Each row is followed by its class.
[ 0.68 -0.70  2.31  0.76  1.68 -1.14 -1.47 -1.46  0.06 -0.71  0.65  0.41
  0.81  2.77  1.75  0.23 -3.12  0.55  1.23  0.29 -0.48  0.19  0.10 -0.77
 -3.30 -0.06 -0.18  1.33  0.57 -0.57  2.46  5.07  0.05] => <12>
[-0.17 -0.26 -2.44 -2.36  1.46 -2.62 -0.35  1.45  0.07 -0.65  2.53  0.67
  0.39 -0.61  0.05 -0.14 -1.14  0.21 -0.94  0.08 -0.60  1.21 -1.75 -2.79
 -1.80  0.02  0.17  2.23 -0.93 -0.21  0.58  0.36 -0.12] => <12>
[-0.12 -2.03  0.33 -0.19  1.50 -1.65  1.00  3.54  0.01 -0.63  0.61 -0.62
  4.04 -1.36 -0.53  1.49 -1.43  0.01 -0.86  0.82 -2.39  1.39  7.41  1.47
 -0.50 -1.18 -0.76 -0.89 -1.65  1.10  1.57 -0.66 -0.01] => <13>
[ 0.12  0.17 -0.81 -0.68  2.05  2.73  0.23 -0.09 -0.24 -1.03  0.01  1.65
  4.60 -1.68  0.19  1.68 -0.24 -0.17  0.80  0.39 -0.91  1.22 -0.56  0.26
 -1.59 -2.27 -0.17 -0.28  0.86  0.93  0.73  0.56  0.53] => <13>
[ 0.21  0.13 -0.71  0.64  2.70 -2.51  0.00  0.48  0.65 -0.67  0.62 -1.21
  0.75  1.57  0.29 -0.76 -0.28  1.15 -0.87  0.51  1.13  0.67  0.08 -0.31
 -1.07  0.10 -0.08  1.13  0.80 -0.47  2.45  0.42 -0.65] => <12>
[ 1.12 -0.46 -0.46  0.14  1.75 -2.68  0.75  3.00  0.01 -1.35  1.83 -0.22
  1.73  0.20  1.38 -0.57 -1.82  0.46  0.37  0.73 -1.28  2.03 -0.47  0.49
 -1.75 -0.28 -1.47  0.43  0.62  1.54  1.06 -1.04 -1.50] => <2>
[ 3.01 -0.72 -2.72  4.99  0.66 -3.38  0.42  4.59  0.85  0.65  1.74 -0.51
  2.61  1.74  2.09 -0.99 -2.21  0.32 -1.61 -0.63 -0.04  0.27  0.60  0.71
  0.58 -1.94 -1.02  2.26 -2.42  0.35  0.66  0.46 -0.06] => <5>
[ 0.29 -1.23 -1.42 -0.55  0.70 -0.64  0.11  1.79 -0.07  1.10  0.31 -0.25
  5.26 -1.06 -0.32  0.49 -1.75  0.02 -2.98  0.13 -0.14  1.08 -0.34  2.25
 -0.15 -0.34  0.25 -0.42 -1.42 -0.96  2.54  1.61  0.97] => <13>
[-0.19 -1.23  1.23  0.18  1.02  2.78  1.46 -2.05 -0.08  0.01 -0.17  0.30
  4.49  1.74 -0.07  2.54  0.49  0.57 -0.63  0.76 -2.05  0.17 -0.31 -0.17
 -7.41  0.70  2.03  0.98  3.44  1.81  3.55  0.89  0.70] => <12>
[ 1.47 -0.68 -1.40  0.73 -0.63 -2.61 -0.50  5.46  0.31 -0.40  0.89  0.94
  1.18  0.00  1.36 -1.39 -1.41 -1.01 -1.11 -0.08 -0.23  1.06 -0.13  1.16
  0.95 -1.93 -2.39 -1.27 -1.89  0.80 -0.46  0.77  1.45] => <5>
[-0.52  0.44  1.06 -1.35 -1.26  5.10  0.32 -6.68 -0.11  0.56 -1.07  0.39
  1.80  2.07 -1.26  2.06  2.29  0.34  0.86 -0.22 -0.57 -0.57  0.48 -0.41
 -1.75  1.55  2.62 -1.89  4.66 -0.80  1.95  0.70  0.40] => <12>
[ 1.73 -0.81 -1.28  0.48 -0.03 -2.94 -0.85  3.36  0.75 -0.34  1.65  0.34
  0.76 -0.16  1.20 -0.99 -3.07  0.81 -1.17 -0.25 -0.59  1.02 -2.15 -0.69
 -1.24 -1.22 -0.19  0.69 -1.75 -0.04  0.84  0.40  1.37] => <2>
[ 1.00  0.28 -2.22  0.97  0.91 -0.24 -0.51  2.23 -0.38  0.13  1.28 -0.27
  0.98  0.25  1.09 -0.77 -1.95 -0.65 -1.72 -1.71  0.28  0.99  0.91  0.25
 -0.93 -1.29 -0.55  0.17 -0.93 -0.20 -1.24  1.02 -0.03] => <5>
[-1.52  0.23  0.65 -2.12  0.25  6.83  1.32 -3.24  0.84 -0.68 -0.10  0.65
  4.43 -1.69 -1.80  2.78  1.22 -0.43 -1.96 -0.49 -1.73  2.09 -0.95  0.07
 -1.63  1.33  1.80 -1.43  2.37  0.81  1.53 -0.41  0.66] => <13>
[-1.52 -1.83 -0.73 -1.05 -0.01 -3.15  0.77  1.73 -0.40 -0.62 -0.66 -0.33
  4.20  0.97 -1.69  0.68 -1.66  0.15 -3.09  0.29 -1.39 -1.12 -0.29  1.24
 -1.15 -0.24  0.66 -0.57  0.74  0.24  3.16  0.82 -0.29] => <13>
[ 1.26 -1.44 -1.36  2.67  0.43 -1.57 -0.39  5.17  0.47  0.95  1.14  2.43
  5.16 -0.19  1.45 -0.38 -2.92 -0.35 -2.27 -0.42  0.00  0.07 -0.16  0.94
  1.89 -2.02 -0.65  0.27 -1.19  1.05  1.60  0.44  0.06] => <5>
[ 0.99 -0.38 -0.64  0.31 -1.61 -2.64  1.68  1.54  0.20  1.21 -0.61 -0.31
  1.85 -0.14  0.56 -0.22 -0.04  0.06 -1.62 -0.48 -0.42 -0.50  0.30  0.13
  1.60 -0.14  0.37  1.02  0.62 -0.18  1.82  1.11 -0.23] => <5>
[ 0.78 -0.04  0.23 -0.81  0.87  1.39  0.32 -0.57  0.68 -0.97  1.05  0.02
  3.38  0.94  0.16  1.43 -0.52  0.55  1.90  0.48 -0.83 -0.02 -0.38  1.03
 -1.86  5.42 -0.04  0.30  1.07 -1.25  0.77 -1.94 -0.77] => <2>
[ 0.95  0.02 -0.33  0.76  0.73  3.50  0.64  1.41  1.50  0.56  0.64 -0.36
  5.19 -0.15  0.91  0.62 -0.41 -0.54 -1.30 -0.31  0.11  0.18  0.25 -0.65
  0.34 -1.08  0.77  1.15  0.39  0.82  0.72  0.45 -0.13] => <5>
